What each symbol does to the nodes:
lp p ml
lp g mr
lp q bd
zh p jc
zh g cq
zh q gh
tm p cq
tm g ns
tm q lf
tp p mf
tp g dr
tp q jm
zr p hr
zr g nr
zr q dt
sz p dr
sz g rd
sz q cm
lf p bl
lf g hb
lf q qs
dg p gd
dg g tc
dg q sr
cq p nj
cq g lf
cq q dm
rd p pn
rd g lp
rd q ml
pf p sz
pf g dm
pf q ns
qg p rr
qg g hb
qg q qs
th p tp
th g sz
th q mc
sr p pr
sr g nr
sr q fz
jj p lp
jj g sz
jj q mr
pn p jj
pn g ml
pn q mm
mr p bd
mr g sf
mr q gg
fg p tz
fg g pr
fg q dg
bt p mr
bt g bc
bt q nq
bl p sz
bl g qs
bl q ns
gd p fg
gd g sr
gd q pr
ns p lf
ns g zr
ns q hb
rr p nr
rr g hr
rr q tc
ql p fd
ql g fg
ql q tz
nq p mq
nq g gm
nq q ql
jp p zn
jp g qg
jp q dh
nr p fz
nr g qg
nr q zn
gs p dm
gs g zj
gs q th
dh p hd
dh g ql
dh q fd
qs p ns
qs g gh
qs q zr
fq p gj
fq g rd
fq q pn
jl p rd
jl g jc
jl q fq
dm p zh
dm g th
dm q tp
fd p qp
fd g tz
fd q pb
tc p qg
tc g dt
tc q fz
tz p pb
tz g dg
tz q gd
fz p ch
fz g zn
fz q ht
jc p gg
jc g gm
jc q rd
dt p cm
dt g gs
dt q pf
qp p dh
qp g pb
qp q ql
zn p jp
zn g rr
zn q gp
mm p rd
mm g jj
mm q lp
zj p cm
zj g jl
zj q sz
gj p jl
gj g pn
gj q pn
nb p dt
nb g zh
nb q fq
ch p tm
ch g ht
ch q nr
nj p hr
nj g pf
nj q tm
ht p nr
ht g zn
ht q jp
sf p pb
sf g fd
sf q ll
bd p rd
bd g gg
bd q bt
bc p sf
bc g nq
bc q mq
hd p gm
hd g fd
hd q qp
cm p rn
cm g mc
cm q jm
zq p nq
zq g fg
zq q fd
ll p bc
ll g zq
ll q ll
pb p ql
pb g gd
pb q fg
gh p zr
gh g dt
gh q cq
tb p zr
tb g gj
tb q mr
ml p mm
ml g mc
ml q jj
mq p ll
mq g gm
mq q jc
mf p jm
mf g lf
mf q dm
rn p sz
rn g tb
rn q tp
pr p dg
pr g fz
pr q nj
mc p tb
mc g fq
mc q gj
jm p th
jm g lp
jm q sz
hr p tc
hr g tm
hr q nr
hb p qs
hb g dt
hb q rn
ff p zq
ff g dh
ff q hd
gm p ff
gm g qp
gm q dh
dr p pn
dr g cm
dr q bl
gp p jp
gp g tc
gp q qg
gg p bt
gg g ll
gg q rd

The rows follow the links: the fewer symbols apart two nodes are, the more alike their rows tend to be.

Some nodes and rows for them; each showing differs a little:
tz: [ -70,  -51,   18,   25,   37,  -33,    8,  -33,    9,  -31,   16,   44,  -36,  -42,   72,    5, -116,   56,  -27,  -44,  -32,   58,  -18,  -56,   22,  -86,    5,   59,  -40,  -75,  -10,  -13,  -49,  -39,  -66,   30,   36,   37,  -46,    0,   20,   10,  -84,  -32,   -8,   62,  -42,   14,  -93,   17,  -54,   11,    3,   -8, -104,    6,  -18]
nr: [  -9,   -8,  -24,  -48,   78,   12,  -32,   32,  -24,  -50,  -54,   -2,   22,  -54,   42,  -11,  118,   14,  -11,  -11,  -86,   25,  -44,  -47,   16,   59,  -61,  -25,   46,  -21,  -13,   56,  -11,    8,   50,   82,  -14,   24,  -52,   24,   47,  -29,   43,   37,  -95,   38,  -11,   39,  131,   69,   26,   45,   17,   43,  -17,  -19,   78]
lf: [  29,   23,  -13,  -43,   24,  -33,  -37,   82,    5,  -47,  -39,  -40,   11,  -35,  -56,  -11,   56,  -37,   -6,   31, -105,   27,   31,    5,  -18,   44,  -42,  -16,   -6,  -18,  -49,  -15,  -29,   92,  118,    4,   -1,   66,   43,   35, -112,  -54,   55,   58,   15,  -89,  -40,    8,    8,  -26,  -41,  -44,   36,  -85,   -7,    3,  -35]
sz: [   8,   32,   66,   -4, -121,   -6,  -16,   42,   51,   37,   57,  -59,   59,   85,  -58,  -29,  -27,  -55,  -19,   38,   35,  -66,  -16,   22,  -29,   35,    0,   40,  -69,   22,   26,  -68,   83,    8,  -32,   23,   22,   20,   14,  -58,  -54,  -27,    1,   21,   30,  -40,   63, -105,    5,  -44,  -63,  -57,  -49,    8,   12,   46,  -58]
hb: [  32,    9,   -5,  -56,   16,  -25,  -35,   90,   -7,  -42,  -41,  -46,   21,  -26,  -56,  -27,   96,  -51,   -2,   26,  -98,    7,   22,   -1,  -15,   52,  -43,  -19,  -12,  -15,  -42,    0,  -10,   83,  127,   14,  -11,   61,   25,   33, -100,  -62,   65,   64,   -9,  -73,  -36,    2,   44,  -17,  -27,  -32,   27,  -65,   14,    6,  -15]
tp: [   7,    3,   77,  -12, -114,  -31,  -21,   73,   44,   28,   34,  -55,   47,   65,  -57,  -54,   -4,  -62,  -18,   14,   -2,  -58,    1,    6,  -29,   21,    6,   55, -110,   -9,    4,  -52,   60,   13,   28,   17,   19,   44,    2,  -31,  -80,  -64,   14,   31,   28,  -48,   12,  -70,  -26,  -51,  -86,  -79,  -22,  -32,   18,   56,  -37]
mc: [  -7,   31,   58,   15, -101,   26,    7,  -10,   45,   42,   73,  -42,   55,   92,  -22,   -4,  -42,  -23,   -8,    5,  111,  -57,  -42,   31,  -12,   36,   10,   32,  -17,   39,   60,  -34,   81,  -48,  -98,   24,    6,  -17,    6,  -65,   17,    0,   -8,  -14,   18,   18,  106,  -91,   28,  -10,  -20,  -26,  -60,   68,   32,   32,  -12]
ns: [  29,   19,  -15,  -49,   36,  -26,  -36,   77,   -1,  -59,  -39,  -43,   13,  -28,  -53,  -15,   64,  -44,    2,   29,  -97,   29,   25,   13,  -18,   41,  -48,  -19,   -1,  -17,  -51,    2,  -29,   95,  124,    7,   -4,   73,   42,   39, -114,  -60,   65,   54,   10,  -75,  -36,    8,   22,  -19,  -38,  -36,   40,  -75,    3,   -1,  -32]
hd: [   5,  -91,   51,   38,  -71,   -4,   46,  -40,  -25,   97,   -9,   55,  -45,   23,   23,  -56,   15,  -14,   11,  -32,   32,  -71,   32,  -51,   22,  -92,   85,   12,  -95,  -18,   26,    6,   52,  -60,   -5,  -51,    6,  -70,  -77,   -9,   56,   17,  -55,  -33,  -21,   19,  -71,   41,  -91,  -13,    7,    1,  -15,    4,   38,   38,   66]
pb: [ -52,  -66,   10,   34,   18,  -27,   16,  -48,    1,   -3,   14,   59,  -49,  -25,   74,   -4, -114,   50,  -20,  -42,  -18,   34,    9,  -49,   21, -108,   32,   56,  -65,  -61,   -4,  -19,  -30,  -38,  -55,   -5,   37,   11,  -45,    3,   33,   23,  -95,  -46,    5,   63,  -65,   23, -118,   -1,  -37,   11,   -3,  -17,  -85,   12,  -13]
ht: [   3,  -21,   -8,  -36,   55,   24,  -19,   23,  -28,  -22,  -42,    4,   19,  -38,   48,  -17,  129,    8,   -8,  -19,  -67,    6,  -57,  -55,   26,   51,  -32,  -25,   33,  -18,    2,   68,    7,  -10,   39,   70,  -12,   -1,  -66,   20,   72,  -22,   32,   36, -101,   46,   -8,   39,  130,   67,   38,   51,   -1,   62,   13,  -17,   97]
zr: [  24,   25,  -28,  -68,   59,  -10,  -44,   74,   -8,  -70,  -43,  -40,   22,  -37,  -36,  -20,   97,  -36,    3,   26, -108,   36,    1,    2,  -19,   64,  -60,  -36,   32,  -16,  -44,   18,  -27,   83,  116,   33,  -13,   64,   19,   37,  -86,  -59,   66,   61,  -20,  -54,  -26,    6,   65,    3,  -13,  -21,   32,  -39,    4,  -15,   -2]
qg: [  15,  -18,   -8,  -64,   51,   18,  -19,   33,  -28,  -28,  -57,  -13,   17,  -37,   21,  -35,  149,  -16,    0,  -11,  -81,   -8,  -31,  -46,   15,   65,  -34,  -36,   31,  -12,  -10,   66,    9,   18,   85,   65,  -24,    8,  -52,   23,   31,  -45,   52,   49,  -91,   14,  -20,   34,  125,   49,   32,   30,   14,   41,   27,  -10,   86]
dr: [  15,   26,   72,   -3, -122,  -15,  -18,   52,   48,   44,   56,  -61,   68,   84,  -57,  -34,  -18,  -56,  -25,   28,   31,  -67,  -21,   16,  -24,   37,   -1,   52,  -85,   18,   28,  -62,   80,   -1,  -18,   25,   15,   26,   10,  -51,  -44,  -39,    0,   19,   28,  -30,   57,  -96,    5,  -37,  -69,  -64,  -48,    3,   19,   53,  -46]
tb: [  18,   72,   15,   15,  -68,   34,    1,   -7,   42,   23,   64,  -58,   65,   87,  -52,   19,  -39,  -22,    1,   28,  107,  -37,  -29,   67,  -27,   58,   -8,    9,   25,   62,   41,  -42,   57,   -9,  -78,    9,  -11,  -16,   47,  -54,   -7,   13,   25,   -9,   45,  -13,  121,  -92,   50,  -16,   -2,  -28,  -45,   62,   44,   13,  -42]
gm: [  19,  -70,   17,   46,  -60,    7,   52,  -43,  -40,  100,  -16,   65,  -53,   25,    3,  -24,   13,  -13,   14,  -21,   51,  -74,   52,  -27,    7,  -88,   84,   -7,  -69,    9,   24,    5,   33,  -39,    0,  -79,   -5,  -90,  -41,    2,   53,   36,  -50,  -43,    4,   -4,  -74,   50,  -88,  -29,   41,   12,   -3,   -5,   57,   17,   45]
ml: [  -8,   61,    5,   33,  -58,   37,   16,  -44,   29,   29,   72,  -27,   37,   68,   -6,   39,  -66,   13,   -6,   16,  127,  -22,  -40,   47,   -4,   33,    7,   11,   45,   54,   53,  -22,   48,  -44, -115,    2,   -7,  -48,   27,  -60,   50,   45,  -12,  -29,   24,   32,  125,  -71,   32,    2,   17,    4,  -52,   75,   26,   -2,  -22]
nb: [  30,   57,   34,  -12,  -67,   -9,  -24,   70,   31,   -1,   22,  -76,   64,   58,  -94,  -13,   19,  -61,    6,   48,   23,  -40,    4,   58,  -41,   68,  -25,    6,  -20,   25,   -3,  -38,   33,   46,   30,    1,   -5,   46,   62,  -19,  -97,  -50,   61,   34,   53,  -80,   67,  -73,   20,  -51,  -54,  -71,   -8,  -31,   40,   26,  -60]
ch: [  -4,    0,  -29,  -52,   84,   11,  -33,   36,  -19,  -57,  -48,   -3,   15,  -66,   35,   -7,  111,   13,   -5,  -12,  -89,   31,  -47,  -39,   15,   65,  -53,  -23,   53,  -22,  -14,   62,  -20,   16,   57,   76,  -14,   28,  -43,   26,   40,  -35,   43,   36,  -88,   34,   -6,   36,  122,   70,   30,   41,   21,   34,  -13,  -20,   72]
gj: [  -7,   38,   45,   25,  -87,   29,   11,  -26,   35,   39,   70,  -28,   53,   81,   -9,    9,  -51,   -6,   -7,    7,  122,  -53,  -47,   35,   -2,   35,   12,   27,    6,   46,   55,  -19,   61,  -56, -103,   15,   -3,  -31,    7,  -62,   59,   24,   -7,  -25,   19,   36,  116,  -70,   40,   -1,    0,   -7,  -53,   80,   32,   18,   -9]

Each walk starts at a row. The symbols on each line, taken left to right, move it on to the next node.
Answer with the node's row; about right is enough.
[  11,    7,   87,   -5, -121,  -27,  -18,   59,   43,   35,   44,  -61,   55,   79,  -45,  -47,  -17,  -62,  -18,   17,   16,  -61,   -5,    3,  -24,   17,    2,   53,  -98,   -8,   19,  -53,   72,    4,   -4,   15,   22,   32,   -6,  -40,  -71,  -54,   -4,   26,   30,  -36,   30,  -79,  -26,  -45,  -87,  -66,  -32,  -18,   13,   60,  -36]
p p -> [  21,   13,   57,  -21,  -82,  -41,  -32,   92,   33,    4,   16,  -59,   37,   29,  -62,  -38,    7,  -60,  -12,   27,  -56,  -26,   24,    4,  -18,   29,  -18,   38,  -84,  -14,  -13,  -56,   32,   43,   66,   -1,   21,   63,   24,  -14, -114,  -66,   25,   50,   29,  -71,  -14,  -48,  -30,  -53,  -87,  -77,   -1,  -74,    1,   38,  -58]
g p g -> [  34,   23,  -21,  -53,   34,  -32,  -36,   77,   -7,  -49,  -48,  -37,   13,  -32,  -53,  -14,   90,  -38,    6,   25, -111,   21,   25,   10,  -20,   55,  -46,  -26,    7,  -12,  -46,    7,  -30,   87,  130,    2,  -10,   58,   30,   40,  -99,  -58,   68,   65,   -5,  -77,  -38,   13,   38,  -20,  -21,  -36,   35,  -68,    9,    0,  -13]
[  27,   33,   17,  -39,  -21,  -40,  -39,  101,   13,  -25,  -17,  -55,   25,   -5,  -68,  -23,   43,  -53,   -1,   38,  -83,    4,   24,   17,  -21,   52,  -35,    3,  -32,   -7,  -39,  -29,   -3,   74,  106,    0,    5,   70,   35,   18, -120,  -68,   62,   59,   21,  -90,  -17,  -24,   14,  -36,  -54,  -65,   16,  -84,    8,   16,  -42]
g q q q -> [  16,   26,    9,  -45,    2,  -34,  -42,   89,   21,  -48,  -17,  -52,   25,   -8,  -57,  -11,   26,  -41,  -12,   30,  -97,   22,   21,   10,  -28,   41,  -42,    8,  -26,  -23,  -44,  -27,  -16,   81,   97,   16,   12,   79,   41,   17, -124,  -71,   40,   55,   23,  -68,  -24,  -27,    1,  -38,  -65,  -61,   21,  -80,  -25,   16,  -58]
g q q -> [  11,   25,   76,    1, -127,  -13,  -13,   51,   46,   36,   47,  -57,   50,   91,  -57,  -36,  -27,  -61,  -21,   29,   37,  -64,   -6,   19,  -30,   25,    9,   53,  -85,    7,   33,  -62,   83,    3,  -22,   13,   16,   23,    7,  -50,  -57,  -34,   -4,   21,   34,  -37,   45,  -96,  -25,  -49,  -71,  -67,  -46,    3,   13,   58,  -47]
[   3,   -8,  -16,  -51,   64,   20,  -30,   29,  -27,  -36,  -49,   -4,   13,  -47,   35,  -21,  129,   -6,   -3,   -9,  -82,   19,  -41,  -48,   18,   65,  -48,  -33,   38,  -15,   -8,   62,    3,   14,   70,   71,  -22,    5,  -58,   17,   42,  -35,   43,   44,  -97,   32,  -20,   28,  128,   56,   35,   45,   11,   46,   15,  -19,   83]
g g g q q -> [  21,   22,   76,  -14, -111,  -28,  -22,   75,   39,   33,   36,  -66,   62,   74,  -66,  -48,   12,  -66,  -16,   24,    4,  -69,  -13,   19,  -32,   39,  -14,   44,  -90,    3,   11,  -56,   72,   18,   23,   18,   19,   30,    5,  -40,  -69,  -59,   15,   34,   19,  -52,   32,  -82,    7,  -46,  -72,  -75,  -28,  -13,   22,   47,  -41]
g p p g -> [  15,   24,  -35,  -53,   69,  -22,  -42,   70,   -5,  -75,  -38,  -33,    5,  -63,  -22,    2,   63,  -18,   -2,   22, -119,   58,   13,    0,   -4,   50,  -59,  -23,   36,  -22,  -54,   15,  -50,   75,  108,   23,   -5,   77,   28,   43,  -87,  -54,   59,   52,  -12,  -49,  -34,   23,   51,    2,  -15,  -11,   49,  -60,  -23,  -20,  -19]
[ -66,  -43,   -2,   26,   60,  -33,   -5,  -31,   12,  -50,   16,   39,  -35,  -49,   75,   10, -118,   61,  -28,  -33,  -46,   74,  -18,  -49,   18,  -77,   -2,   62,  -30,  -70,  -16,  -10,  -58,  -30,  -55,   34,   37,   44,  -33,   10,   23,   11,  -77,  -33,    4,   65,  -44,    6,  -84,   20,  -57,   10,   12,  -18, -118,    2,  -36]
g p p g -> [ -64,   -9,  -14,  -22,  100,  -14,  -32,   -1,   11, -102,  -11,   11,   -9,  -60,   76,   21,  -49,   58,  -27,  -24,  -81,   95,  -52,  -52,   13,  -10,  -52,   37,   27,  -68,  -17,   21,  -58,   -7,  -29,   87,   18,   71,  -36,   21,   28,  -15,  -26,    5,  -43,   70,  -12,    7,   19,   57,  -35,   31,   21,   19, -110,  -13,   -7]
g q g g -> [  -1,   12,  -41,  -67,   90,    6,  -40,   54,  -18,  -76,  -52,  -22,    9,  -68,   10,   -6,   97,   -5,   -7,   11, -121,   58,  -27,  -24,    5,   64,  -67,  -30,   60,  -23,  -42,   41,  -31,   55,   89,   63,  -11,   48,  -11,   39,  -23,  -49,   51,   54,  -62,   -4,  -26,   27,   96,   33,    7,   15,   28,    0,  -22,  -23,   26]
[   9,  -31,    3,  -41,   26,   27,  -12,   16,  -34,   -7,  -51,    3,   17,  -25,   33,  -30,  141,   -5,    0,  -27,  -52,  -22,  -43,  -55,   20,   57,  -25,  -34,   17,  -14,    3,   64,   17,  -12,   56,   57,  -24,  -14,  -76,   14,   74,  -31,   33,   39,  -99,   38,  -11,   40,  126,   59,   37,   47,   -1,   67,   39,   -7,  102]
p q q -> [ -22,  -83,   37,   39,  -30,  -15,   39,  -51,  -24,   65,    2,   71,  -58,    5,   48,  -32,  -56,   21,   -3,  -42,   16,  -29,   29,  -58,   21, -117,   68,   27,  -90,  -36,   13,   -4,    6,  -61,  -35,  -41,   22,  -45,  -67,    1,   52,   27,  -86,  -41,   -6,   32,  -83,   43, -125,  -13,   -6,   12,   -7,   -6,  -22,   29,   24]
p p g -> [ -36,  -81,   30,   37,  -22,  -20,   32,  -46,  -13,   44,   11,   70,  -56,  -10,   69,  -18,  -83,   32,   -5,  -50,    4,    2,   23,  -60,   25, -116,   57,   38,  -84,  -46,    8,   -7,   -7,  -60,  -49,  -23,   30,  -30,  -61,    5,   40,   24,  -90,  -44,   -3,   45,  -81,   34, -124,   -5,  -24,    8,   -5,  -12,  -44,   25,   20]
[   0,  -95,   47,   32,  -66,   -4,   40,  -32,  -33,   99,  -15,   56,  -36,   22,   39,  -51,   32,   -8,   -1,  -36,   26,  -72,   25,  -63,   20,  -80,   79,   11,  -96,  -16,   24,   13,   44,  -63,   -4,  -35,    6,  -69,  -82,   -4,   66,   13,  -54,  -28,  -26,   28,  -76,   46,  -66,   -6,   13,    8,  -23,   17,   32,   37,   73]
p q g g -> [ -77,  -29,   -4,    9,   77,  -25,  -19,  -15,   19,  -70,   10,   31,  -14,  -55,   71,   22, -107,   63,  -35,  -33,  -51,   80,  -34,  -40,   10,  -59,  -23,   63,  -17,  -74,  -17,   -3,  -65,  -21,  -57,   60,   35,   66,  -30,   12,   18,    0,  -61,  -24,  -10,   75,  -26,   -3,  -51,   30,  -53,   17,   14,   -4, -120,   -2,  -31]
g q q q -> [  11,  -44,    8,  -32,    9,   27,   -3,   10,  -30,   14,  -53,   16,   13,  -11,   34,  -35,  146,   -8,   -1,  -22,  -39,  -40,  -36,  -62,   21,   36,  -10,  -24,   -4,   -6,   16,   70,   36,  -32,   49,   53,  -19,  -34,  -80,    4,   84,  -20,   25,   21,  -98,   40,  -22,   44,  111,   51,   47,   52,   -5,   76,   43,    3,  115]
[  -1,   66,    6,   29,  -44,   40,   16,  -51,   33,   23,   72,  -21,   31,   66,   -6,   46,  -67,   14,   -2,   18,  124,  -15,  -34,   51,   -6,   37,    1,    0,   53,   63,   46,  -27,   43,  -45, -119,    0,   -7,  -42,   32,  -56,   49,   60,   -4,  -31,   28,   29,  123,  -70,   40,    7,   28,   11,  -49,   77,   27,   -9,  -23]
q p g g -> [  -5,   45,   27,   25,  -81,   38,   13,  -27,   36,   39,   67,  -36,   49,   88,  -15,   14,  -51,  -12,   -6,   13,  124,  -46,  -41,   45,  -12,   33,    8,   21,    5,   52,   55,  -28,   72,  -42, -103,   15,   -2,  -38,   16,  -63,   40,   27,  -14,  -22,   20,   21,  111,  -84,   37,  -11,    5,   -6,  -68,   77,   31,    9,  -16]
p p g g p -> [  15,  -85,   40,   43,  -67,    0,   49,  -37,  -36,   99,  -15,   61,  -47,   28,   20,  -52,   20,  -10,   11,  -36,   30,  -76,   43,  -52,   12,  -80,   87,    3,  -92,   -7,   25,    8,   40,  -54,   -4,  -61,   -3,  -80,  -64,    2,   53,   19,  -52,  -34,  -12,    9,  -76,   48,  -89,  -17,   22,    9,  -13,    1,   44,   31,   60]
[   5,  -21,   -6,  -37,   39,   30,  -10,   16,  -28,  -11,  -51,    4,   19,  -31,   38,  -23,  138,   -2,   -9,  -10,  -51,  -16,  -44,  -56,   21,   52,  -29,  -28,   23,   -6,    9,   73,   19,  -12,   41,   73,  -15,  -16,  -76,   13,   82,  -24,   29,   24, -100,   44,  -15,   39,  125,   65,   46,   50,    4,   71,   27,   -6,  108]
p q g q g -> [ -70,  -21,   -8,    4,   88,  -29,  -29,  -10,   19,  -85,    4,   20,  -16,  -61,   78,   17,  -93,   55,  -34,  -24,  -73,   91,  -43,  -46,   11,  -37,  -41,   50,   -2,  -71,  -19,    0,  -62,  -17,  -47,   67,   28,   70,  -27,   11,   17,   -7,  -59,  -13,  -19,   71,  -19,    0,  -30,   34,  -52,   17,    7,    2, -125,   -7,  -28]
p p q q p -> [ -72,  -15,  -17,  -13,  103,  -23,  -26,   -1,   14,  -93,    0,   18,  -10,  -63,   71,   20,  -76,   56,  -33,  -22,  -79,   95,  -43,  -42,   11,  -27,  -46,   43,   11,  -74,  -23,    9,  -72,   -3,  -34,   77,   24,   78,  -26,   27,   12,   -9,  -38,   -4,  -24,   64,  -13,    0,   -9,   41,  -49,   17,   22,   -2, -121,  -12,  -25]
[ -11,  -93,   50,   29,  -64,  -12,   35,  -42,  -17,   83,   -5,   59,  -48,   25,   38,  -43,  -18,   -5,   -4,  -32,   14,  -49,   31,  -65,   20,  -97,   74,   24, -100,  -32,   18,   -6,   35,  -59,  -22,  -43,   12,  -58,  -74,   -6,   55,   16,  -71,  -33,  -17,   30,  -84,   36, -106,  -20,   -5,    8,  -19,    4,    4,   38,   43]
p g g q g -> [ -14,  -18,  -21,  -52,   81,    8,  -32,   33,  -20,  -61,  -46,   -2,   19,  -60,   41,  -16,  101,   18,   -6,  -16,  -94,   28,  -53,  -50,   18,   52,  -56,  -11,   38,  -32,  -15,   61,  -23,   15,   56,   83,   -9,   45,  -52,   29,   38,  -41,   33,   43,  -88,   43,  -16,   40,  117,   59,   12,   42,   22,   37,  -22,  -15,   68]
p p q q -> [ -35,  -11,  -19,  -38,   92,   13,  -24,   16,  -13,  -69,  -41,    5,   14,  -63,   67,    3,   75,   33,  -15,  -18,  -89,   44,  -65,  -50,   25,   40,  -54,   -2,   43,  -35,  -10,   55,  -26,    2,   24,   91,   -6,   34,  -56,   17,   54,  -28,   16,   27,  -90,   67,   -5,   27,  113,   72,   10,   52,   18,   50,  -37,  -20,   64]
[  20,   10,   49,  -33,  -55,  -43,  -25,   79,   25,   -9,    7,  -61,   26,   32,  -64,  -45,   12,  -64,   -6,   28,  -55,  -15,   24,    9,  -31,   20,  -17,   26,  -70,  -23,  -25,  -50,   30,   60,   75,    2,   15,   69,   29,    0, -131,  -74,   24,   45,   37,  -77,  -19,  -49,  -33,  -53,  -83,  -78,    2,  -66,   -3,   42,  -55]
q p q p -> [  34,   38,   -6,  -19,   -6,  -37,  -23,   69,    4,  -26,  -14,  -47,   11,  -12,  -83,    1,   26,  -41,   20,   37,  -44,    7,   51,   49,  -23,   30,  -19,  -13,  -12,   10,  -36,  -26,  -33,   76,   96,  -44,   -4,   54,   79,   31, -130,  -49,   68,   41,   56, -100,  -15,    6,  -22,  -47,  -39,  -54,   39, -104,   24,    2,  -60]
g p -> [  -9,   23,  -37,  -44,   89,  -31,  -45,   59,    5,  -94,  -31,  -28,    4,  -64,   -7,    8,   13,    3,  -12,   25, -123,   75,    2,    0,  -10,   28,  -68,    4,   21,  -47,  -57,    1,  -66,   78,   79,   44,   16,   92,   31,   39,  -82,  -47,   32,   42,  -10,  -24,  -36,    8,   27,    9,  -39,  -15,   43,  -58,  -58,  -16,  -41]
